Below is a small trained network, with its code and all its weights. Each question gives an input and a class and asks what happens when units are switched off, that is, made to give their printed mean instead of their output.

import numpy as np


def w(rows, s, z=0):
    codes = np.array(rows[::2]) - 128.0
    scale = np.full(codes.shape[1], s)
    scale[-1] = z or s
    return codes * scale


def f(y):
    return y / 2 * (1 + np.tanh(0.7978845608 * (y + 0.044715 * y**3)))


def log_softmax(a):
    a = a - a.max(-1, keepdims=True)
    return a - np.log(np.exp(a).sum(-1, keepdims=True))


def net(x, mask):
    res = np.array(x, float).reshape(1, 5) / 4 @ E
    y = f(res @ A[0][:, :-1].T + A[0][:, -1])
    res = res + np.where(mask, y, B[0][:, -1]) @ B[0][:, :-1]
    return log_softmax(res[-1] @ U[:, :-1].T + U[:, -1])


A, B = {}, {}
E = w([
[50,27,204,53,117,102],'x0',
[166,208,234,73,92,185],'x1',
[202,117,219,152,254,72],'x2',
[35,210,156,136,105,53],'x3',
[222,122,60,51,81,52],'x4',
],0.0064)
A[0] = w([
[159,116,171,149,204,94,106],'N1',
[105,158,101,109,139,128,20],'N2',
[96,131,94,137,68,181,173],'N3',
[167,116,179,147,203,70,98],'N4',
[101,105,166,184,127,159,120],'N5',
[60,119,143,183,170,194,85],'N6',
[168,149,108,31,124,71,115],'N7',
[158,108,173,146,150,100,83],'N8',
[181,60,114,121,153,203,111],'N9',
[128,165,185,61,119,159,120],'N10',
[178,128,197,190,200,44,142],'N11',
[84,72,174,49,134,116,92],'N12',
[160,167,102,166,121,108,158],'N13',
[87,77,58,157,156,84,111],'N14',
[191,45,103,142,145,214,123],'N15',
[162,146,187,137,127,141,68],'N16',
[176,221,75,225,152,173,111],'N17',
[180,148,96,110,118,89,117],'N18',
[149,108,115,56,109,54,147],'N19',
[97,118,89,132,80,186,56],'N20',
[122,71,116,203,124,72,58],'N21',
[103,114,93,99,70,165,86],'N22',
[104,150,87,103,77,166,85],'N23',
[103,113,135,100,155,136,183],'N24',
[161,142,168,117,92,176,81],'N25',
[189,98,146,96,116,217,111],'N26',
[195,111,96,80,103,85,141],'N27',
[83,110,177,210,164,208,164],'N28',
[75,2,179,80,98,120,92],'N29',
[87,47,53,223,158,52,93],'N30',
[138,131,138,140,135,144,22],'N31',
[168,203,72,200,120,138,69],'N32',
[166,175,100,161,170,129,80],'N33',
[154,79,146,146,132,203,86],'N34',
[149,170,110,168,122,123,70],'N35',
[86,215,161,130,106,49,90],'N36',
[73,209,130,152,121,41,109],'N37',
[167,213,226,69,80,174,104],'N38',
[53,130,67,117,65,185,121],'N39',
[191,104,122,129,78,47,100],'N40',
[85,43,185,101,107,86,114],'N41',
[148,151,182,120,96,145,52],'N42',
[128,131,157,124,132,104,253],'N43',
[106,87,145,59,136,107,98],'N44',
[58,191,142,130,131,25,103],'N45',
[109,109,130,170,114,138,90],'N46',
[105,84,166,130,120,124,198],'N47',
],0.0094,0.0045)
B[0] = w([
[131,122,85,114,61,59,200],'N1',
[190,103,146,81,70,112,111],'N2',
[74,146,68,177,135,82,207],'N3',
[134,116,72,117,57,49,209],'N4',
[135,160,167,118,105,123,168],'N5',
[181,183,216,76,39,133,197],'N6',
[119,194,181,119,82,139,192],'N7',
[166,116,112,110,84,85,151],'N8',
[101,57,157,144,83,147,190],'N9',
[134,129,99,85,164,152,184],'N10',
[72,136,29,160,95,75,253],'N11',
[222,128,114,153,143,134,183],'N12',
[129,145,126,168,178,140,177],'N13',
[117,131,119,39,164,173,202],'N14',
[76,50,159,160,82,182,211],'N15',
[159,130,125,70,98,116,148],'N16',
[217,137,102,191,204,146,242],'N17',
[136,159,167,134,122,135,171],'N18',
[118,176,161,162,120,153,196],'N19',
[170,113,124,92,41,74,162],'N20',
[176,116,133,33,88,124,156],'N21',
[151,120,103,113,63,74,169],'N22',
[150,123,101,109,75,69,170],'N23',
[108,147,112,168,161,138,162],'N24',
[148,112,131,69,119,127,150],'N25',
[98,80,129,119,126,159,183],'N26',
[96,174,188,151,92,144,200],'N27',
[95,223,200,146,93,159,248],'N28',
[235,126,98,168,167,139,213],'N29',
[95,144,109,3,184,223,247],'N30',
[180,114,154,84,88,109,108],'N31',
[234,120,113,146,149,143,196],'N32',
[197,124,117,128,115,111,162],'N33',
[129,98,167,116,85,132,160],'N34',
[192,113,144,114,121,123,139],'N35',
[124,46,164,122,71,166,191],'N36',
[111,53,166,160,90,166,202],'N37',
[83,140,73,30,198,209,241],'N38',
[92,133,50,153,92,62,227],'N39',
[137,166,180,100,82,128,177],'N40',
[213,123,110,161,156,138,195],'N41',
[180,115,143,46,100,126,139],'N42',
[64,146,74,194,168,166,202],'N43',
[195,131,137,138,122,122,157],'N44',
[122,48,168,148,61,181,202],'N45',
[149,133,152,93,105,112,130],'N46',
[103,155,106,187,174,153,183],'N47',
],0.025,0.0061)
U = w([
[221,121,89,188,173,143,146],'0',
[103,128,38,131,86,59,140],'1',
[110,117,86,33,176,166,147],'2',
[100,5,159,172,107,163,146],'3',
[123,229,182,152,101,131,106],'4',
[66,144,111,201,207,115,253],'5',
[97,81,125,145,191,102,72],'6',
[126,94,125,135,158,94,71],'7',
],0.011,0.006)

Each question gives the input, the list of numbers given to net, and the class t.
The units are the neurons (one row each of A and B). Each row of codes is followed by its name. A weight is (code - 128) times the scale printed after its matrix; where a second scale follows, it is the last column's (A, B and U).
mask holds one flag per neuron, in row order. A switched-off neuron (its flag False) gives its mean, the last column of its row in B, instead of its output. The means were averaged over made-up inputs and are rounded, as every weight is.
A unit's drop is (log p(t) with every unit on - log p(t) with that unit switched off) / (log p(t) with every unit on - log p(t) with every unit switched off).
The circuit of an input: a set's keep is (log p(t) with only the set's units on - log p(t) with every unit switched off) / (log p(t) with every unit on - log p(t) with every unit switched off). Starting from the 12 units with the biggest drops (on a tie, the unit counted first), units are removed one at a time, each time the one whose removal leaves the highest keep (on an exact tie, the one counted first), for as long as the keep stays at least 0.8.
circuit, biggest first: the units of the circuit, biggest drop first
k most important neurons: the k neurons with the biggest drops, biggest first
drop when u is switched off: that unit's drop, to one decimal
input [1,0,-7,-8,8], class 3: circuit, biggest first : [N15]
input [-4,3,8,8,4], class 1: 4 most important neurons : [N11; N4; N1; N15]
input [-7,8,8,3,-8], class 1: 4 most important neurons : [N11; N4; N1; N30]
input [-6,7,0,2,-1], class 2: 2 most important neurons : [N38; N29]
input [2,-6,5,7,4], class 3: 3 most important neurons : [N45; N37; N38]
input [5,0,6,-2,3], class 1: 4 most important neurons : [N11; N4; N17; N1]
input [4,3,4,0,4], class 0: 2 most important neurons : [N28; N12]
input [3,-5,-7,-7,-3], class 1: 3 most important neurons : [N39; N3; N22]
input [-3,8,3,-6,8], class 2: 2 most important neurons : [N38; N28]
input [-6,-8,-5,-6,5], class 2: 2 most important neurons : [N30; N14]
input [4,7,6,7,7], class 2: 4 most important neurons : [N38; N10; N28; N15]
input [-3,-2,-1,7,-6], class 3: 2 most important neurons : [N37; N45]
input [6,0,7,-5,-6], class 1: 4 most important neurons : [N11; N4; N1; N17]
input [4,-7,-2,2,4], class 2: circuit, biggest first : [N30]
input [-4,1,8,-2,-7], class 1: 2 most important neurons : [N11; N4]
input [-2,3,1,-5,6], class 4: 2 most important neurons : [N7; N27]
input [4,-7,-5,7,-3], class 2: drop when N9 is switched off : 0.2
input [-8,-5,-1,5,-8], class 0: drop when N32 is switched off : 2.3
input [2,3,-5,6,-5], class 3: drop when N11 is switched off : 0.5
input [3,-6,6,-2,8], class 4: circuit, biggest first : [N27]
input [-2,-2,1,7,3], class 3: drop when N20 is switched off : 0.0
